Below is a small trained network, with its code and all its weights. Each question gives an input and a class and asks what happens when units are switched off, that is, made to give their printed mean instead of their output.

import numpy as np


def w(rows, s, z=0):
    codes = np.array(rows[::2]) - 128.0
    scale = np.full(codes.shape[1], s)
    scale[-1] = z or s
    return codes * scale


def f(y):
    return y / 2 * (1 + np.tanh(0.7978845608 * (y + 0.044715 * y**3)))


def log_softmax(a):
    a = a - a.max(-1, keepdims=True)
    return a - np.log(np.exp(a).sum(-1, keepdims=True))


def net(x, mask):
    res = np.array(x, float).reshape(1, 5) / 4 @ E
    y = f(res @ A[0][:, :-1].T + A[0][:, -1])
    res = res + np.where(mask, y, B[0][:, -1]) @ B[0][:, :-1]
    return log_softmax(res[-1] @ U[:, :-1].T + U[:, -1])


A, B = {}, {}
E = w([
[175,113,58,134,121,50],'x0',
[126,129,125,131,128,126],'x1',
[194,78,143,157,172,139],'x2',
[149,201,124,136,252,96],'x3',
[209,129,170,30,113,134],'x4',
],0.012)
A[0] = w([
[132,156,68,112,55,180,2],'neuron 0',
[159,203,161,33,88,149,181],'neuron 1',
[99,46,122,124,109,167,19],'neuron 2',
[136,75,80,125,77,178,117],'neuron 3',
[137,216,78,124,167,128,44],'neuron 4',
[83,120,127,176,148,135,69],'neuron 5',
[136,189,139,128,159,116,61],'neuron 6',
[143,161,160,152,120,126,25],'neuron 7',
[78,139,109,69,209,80,58],'neuron 8',
[68,204,86,84,93,95,96],'neuron 9',
[123,144,119,127,38,12,125],'neuron 10',
[68,175,129,74,111,138,59],'neuron 11',
[90,169,184,145,125,247,236],'neuron 12',
[61,159,126,235,106,136,22],'neuron 13',
],0.011,0.0031)
B[0] = w([
[82,144,204,123,133,179,163],'neuron 0',
[93,101,131,132,137,33,223],'neuron 1',
[107,146,184,131,95,167,177],'neuron 2',
[180,121,156,136,143,161,193],'neuron 3',
[126,156,158,125,115,197,192],'neuron 4',
[123,111,173,134,129,102,171],'neuron 5',
[109,156,204,167,107,171,171],'neuron 6',
[170,120,168,134,118,120,123],'neuron 7',
[158,162,191,150,126,181,188],'neuron 8',
[109,99,87,150,254,95,189],'neuron 9',
[210,126,134,166,104,183,193],'neuron 10',
[177,97,136,187,171,193,168],'neuron 11',
[224,152,39,185,137,98,244],'neuron 12',
[131,110,189,91,100,46,215],'neuron 13',
],0.0094,0.011)
U = w([
[106,164,200,120,117,198,32],'0',
[120,61,105,149,206,120,188],'1',
[163,160,54,164,122,97,144],'2',
[87,111,176,104,131,7,64],'3',
[122,182,103,130,100,93,253],'4',
[67,211,7,84,58,119,82],'5',
],0.011,0.0054)

Each question gives the input, the list of numbers given to net, and the class t.
The units are the neurons (one row each of A and B). Each row of codes is followed by its name. A weight is (code - 128) times the scale printed after its matrix; where a second scale follows, it is the last column's (A, B and U).
mask holds one flag per neuron, in row order. A switched-off neuron (its flag False) gives its mean, the last column of its row in B, instead of its output. The means were averaged over made-up inputs and are rounded, as every weight is.
A unit's drop is (log p(t) with every unit on - log p(t) with that unit switched off) / (log p(t) with every unit on - log p(t) with every unit switched off).
The circuit of an input: a set's keep is (log p(t) with only the set's units on - log p(t) with every unit switched off) / (log p(t) with every unit on - log p(t) with every unit switched off). Starting from the 12 units with the biggest drops (on a tie, the unit counted first), units are removed one at a time, each time the one whose removal leaves the highest keep (on an exact tie, the one counted first), for as long as the keep stays at least 0.8.
units of the circuit, in order: the units of the circuit, biggest drop first
top k neurons: the k neurons with the biggest drops, biggest first
drop when u is switched off: that unit's drop, to one decimal
input [3,0,-7,4,2], class 1: units of the circuit, in order : (neuron 9)
input [5,-5,3,3,-6], class 3: units of the circuit, in order : (neuron 12; neuron 13)
input [-6,0,-2,-2,6], class 2: top 2 neurons : (neuron 12; neuron 13)
input [-5,-6,-8,-4,7], class 1: top 2 neurons : (neuron 11; neuron 9)
input [4,-1,5,-1,7], class 3: units of the circuit, in order : (neuron 12; neuron 1)
input [5,5,6,-3,8], class 3: top 2 neurons : (neuron 12; neuron 1)
input [8,-8,-6,8,-6], class 0: units of the circuit, in order : (neuron 4; neuron 8)
input [-2,3,-7,-3,-1], class 1: top 2 neurons : (neuron 9; neuron 11)
input [-1,3,-8,3,8], class 1: top 3 neurons : (neuron 11; neuron 9; neuron 13)
input [-5,4,4,-4,7], class 3: top 3 neurons : (neuron 1; neuron 10; neuron 11)
input [-4,7,4,1,-7], class 3: top 2 neurons : (neuron 13; neuron 5)
input [-1,-1,4,-8,-6], class 0: top 3 neurons : (neuron 2; neuron 1; neuron 3)
input [4,0,-4,-7,7], class 0: top 2 neurons : (neuron 10; neuron 0)
input [6,7,-1,5,8], class 3: units of the circuit, in order : (neuron 1)
input [6,-5,-3,-3,-7], class 3: top 2 neurons : (neuron 13; neuron 12)
input [-5,4,-8,-6,-3], class 1: top 3 neurons : (neuron 9; neuron 12; neuron 11)
input [1,3,6,-7,2], class 0: units of the circuit, in order : (neuron 12; neuron 2)
input [-8,-8,-1,-3,5], class 2: drop when neuron 12 is switched off : 0.6
input [-1,-1,-5,-5,6], class 3: drop when neuron 1 is switched off : 3.7
input [-4,8,4,8,6], class 0: units of the circuit, in order : (neuron 6)
input [-1,8,-8,1,-4], class 1: drop when neuron 9 is switched off : 0.7
